Below are the code and all the weights of a small trained network. Each question names an input and a class and asks about switching units off, where a switched-off unit gives its printed mean instead of its output.

import numpy as np


def w(rows, s, z=0):
    codes = np.array(rows[::2]) - 128.0
    scale = np.full(codes.shape[1], s)
    scale[-1] = z or s
    return codes * scale


def f(y):
    return y / 2 * (1 + np.tanh(0.7978845608 * (y + 0.044715 * y**3)))


def log_softmax(a):
    a = a - a.max(-1, keepdims=True)
    return a - np.log(np.exp(a).sum(-1, keepdims=True))


def net(x, mask):
    res = np.array(x, float).reshape(1, 4) / 4 @ E
    y = f(res @ A[0][:, :-1].T + A[0][:, -1])
    res = res + np.where(mask, y, B[0][:, -1]) @ B[0][:, :-1]
    return log_softmax(res[-1] @ U[:, :-1].T + U[:, -1])


A, B = {}, {}
E = w([
[205,34,34,200,56,124,38,125,217,77],'x0',
[120,148,98,83,108,76,117,153,129,130],'x1',
[181,95,93,88,32,244,207,198,79,227],'x2',
[100,53,225,169,61,101,99,204,24,87],'x3',
],0.011)
A[0] = w([
[118,163,155,122,126,200,190,149,151,158,145],'neuron 1',
[68,170,179,112,193,116,113,149,124,111,169],'neuron 2',
[122,141,138,133,163,99,124,87,196,108,151],'neuron 3',
[215,103,55,164,30,160,92,161,151,145,66],'neuron 4',
[91,100,171,182,86,101,102,173,120,101,131],'neuron 5',
[54,210,167,122,176,81,121,86,99,66,221],'neuron 6',
[181,186,100,106,119,169,179,178,49,185,177],'neuron 7',
[130,54,195,149,89,78,115,170,47,116,145],'neuron 8',
[196,82,32,117,29,207,129,167,110,143,63],'neuron 9',
[139,168,112,105,158,132,140,94,162,160,255],'neuron 10',
[76,117,152,182,106,90,85,111,191,83,94],'neuron 11',
[139,120,193,147,81,139,83,201,31,34,170],'neuron 12',
[150,132,118,155,122,125,49,108,179,60,157],'neuron 13',
[155,151,171,57,103,195,169,159,98,185,125],'neuron 14',
[91,68,184,98,99,149,187,189,58,141,90],'neuron 15',
[119,160,92,127,150,155,105,97,194,118,228],'neuron 16',
[192,107,138,156,131,100,62,139,235,6,131],'neuron 17',
],0.011,0.0091)
B[0] = w([
[98,148,102,107,129,142,131,149,138,156,189],'neuron 1',
[128,130,183,147,170,107,166,108,102,153,199],'neuron 2',
[129,64,124,119,136,126,148,139,141,95,190],'neuron 3',
[151,129,174,179,158,129,171,77,127,99,236],'neuron 4',
[131,172,132,153,113,71,107,134,67,127,193],'neuron 5',
[131,116,174,176,141,134,177,66,131,128,242],'neuron 6',
[103,128,107,100,122,152,123,132,131,165,232],'neuron 7',
[153,136,158,95,139,66,102,129,33,118,224],'neuron 8',
[102,130,175,158,175,121,176,77,119,144,248],'neuron 9',
[105,115,88,144,113,176,197,113,169,121,204],'neuron 10',
[128,139,97,147,96,91,100,141,94,115,197],'neuron 11',
[139,145,160,132,136,72,101,130,8,156,236],'neuron 12',
[150,89,105,111,94,128,105,133,160,87,219],'neuron 13',
[90,133,98,78,120,126,98,182,128,161,219],'neuron 14',
[131,102,147,108,143,117,129,152,104,173,211],'neuron 15',
[147,94,105,105,139,153,137,114,156,119,207],'neuron 16',
[177,93,103,107,106,130,116,168,136,98,253],'neuron 17',
],0.017,0.02)
U = w([
[81,129,178,215,192,226,254,12,200,100,254],'0',
[134,180,229,242,206,86,168,34,82,136,114],'1',
[4,209,28,95,109,236,171,174,184,159,126],'2',
[98,128,161,30,138,128,97,239,81,154,43],'3',
[206,97,68,102,93,197,131,177,226,48,92],'4',
[188,154,120,187,17,82,22,183,98,67,66],'5',
],0.0092,0.0044)

Each question gives the input, the list of numbers given to net, and the class t.
The units are the neurons (one row each of A and B). Each row of codes is followed by its name. A weight is (code - 128) times the scale printed after its matrix; where a second scale follows, it is the last column's (A, B and U).
mask holds one flag per neuron, in row order. A switched-off neuron (its flag False) gives its mean, the last column of its row in B, instead of its output. The means were averaged over made-up inputs and are rounded, as every weight is.
A unit's drop is (log p(t) with every unit on - log p(t) with that unit switched off) / (log p(t) with every unit on - log p(t) with every unit switched off).
The circuit of an input: a set's keep is (log p(t) with only the set's units on - log p(t) with every unit switched off) / (log p(t) with every unit on - log p(t) with every unit switched off). Starting from the 12 units with the biggest drops (on a tie, the unit counted first), units are removed one at a time, each time the one whose removal leaves the highest keep (on an exact tie, the one counted first), for as long as the keep stays at least 0.8.
circuit, biggest first: the units of the circuit, biggest drop first
unit that matters most: the unit with the biggest drop
top k neurons: the k neurons with the biggest drops, biggest first
drop when u is switched off: that unit's drop, to one decimal
input [0,5,-3,0], class 0: circuit, biggest first	neuron 12; neuron 8
input [-1,-3,1,-7], class 2: top neuron	neuron 4
input [1,-7,0,0], class 4: circuit, biggest first	neuron 9; neuron 12
input [7,-3,1,-3], class 0: top 2 neurons	neuron 4; neuron 9
input [0,-7,5,-7], class 2: top 3 neurons	neuron 6; neuron 14; neuron 1
input [-8,6,1,-8], class 2: top 3 neurons	neuron 14; neuron 4; neuron 9
input [1,-1,5,-1], class 0: top 2 neurons	neuron 9; neuron 4
input [2,5,5,0], class 0: top 3 neurons	neuron 12; neuron 8; neuron 5
input [1,-6,0,7], class 5: top 4 neurons	neuron 9; neuron 6; neuron 4; neuron 2
input [5,-8,0,-1], class 4: top 2 neurons	neuron 6; neuron 17
input [8,-4,0,8], class 5: top 2 neurons	neuron 17; neuron 6
input [0,-5,2,4], class 3: top 2 neurons	neuron 6; neuron 4
input [0,3,8,2], class 3: top 3 neurons	neuron 14; neuron 6; neuron 7
input [-7,2,8,1], class 3: unit that matters most	neuron 15
input [1,-2,-4,4], class 5: drop when neuron 9 is switched off	0.4
input [-7,-8,1,-5], class 2: drop when neuron 1 is switched off	0.1
input [1,1,-1,-2], class 4: drop when neuron 9 is switched off	0.3
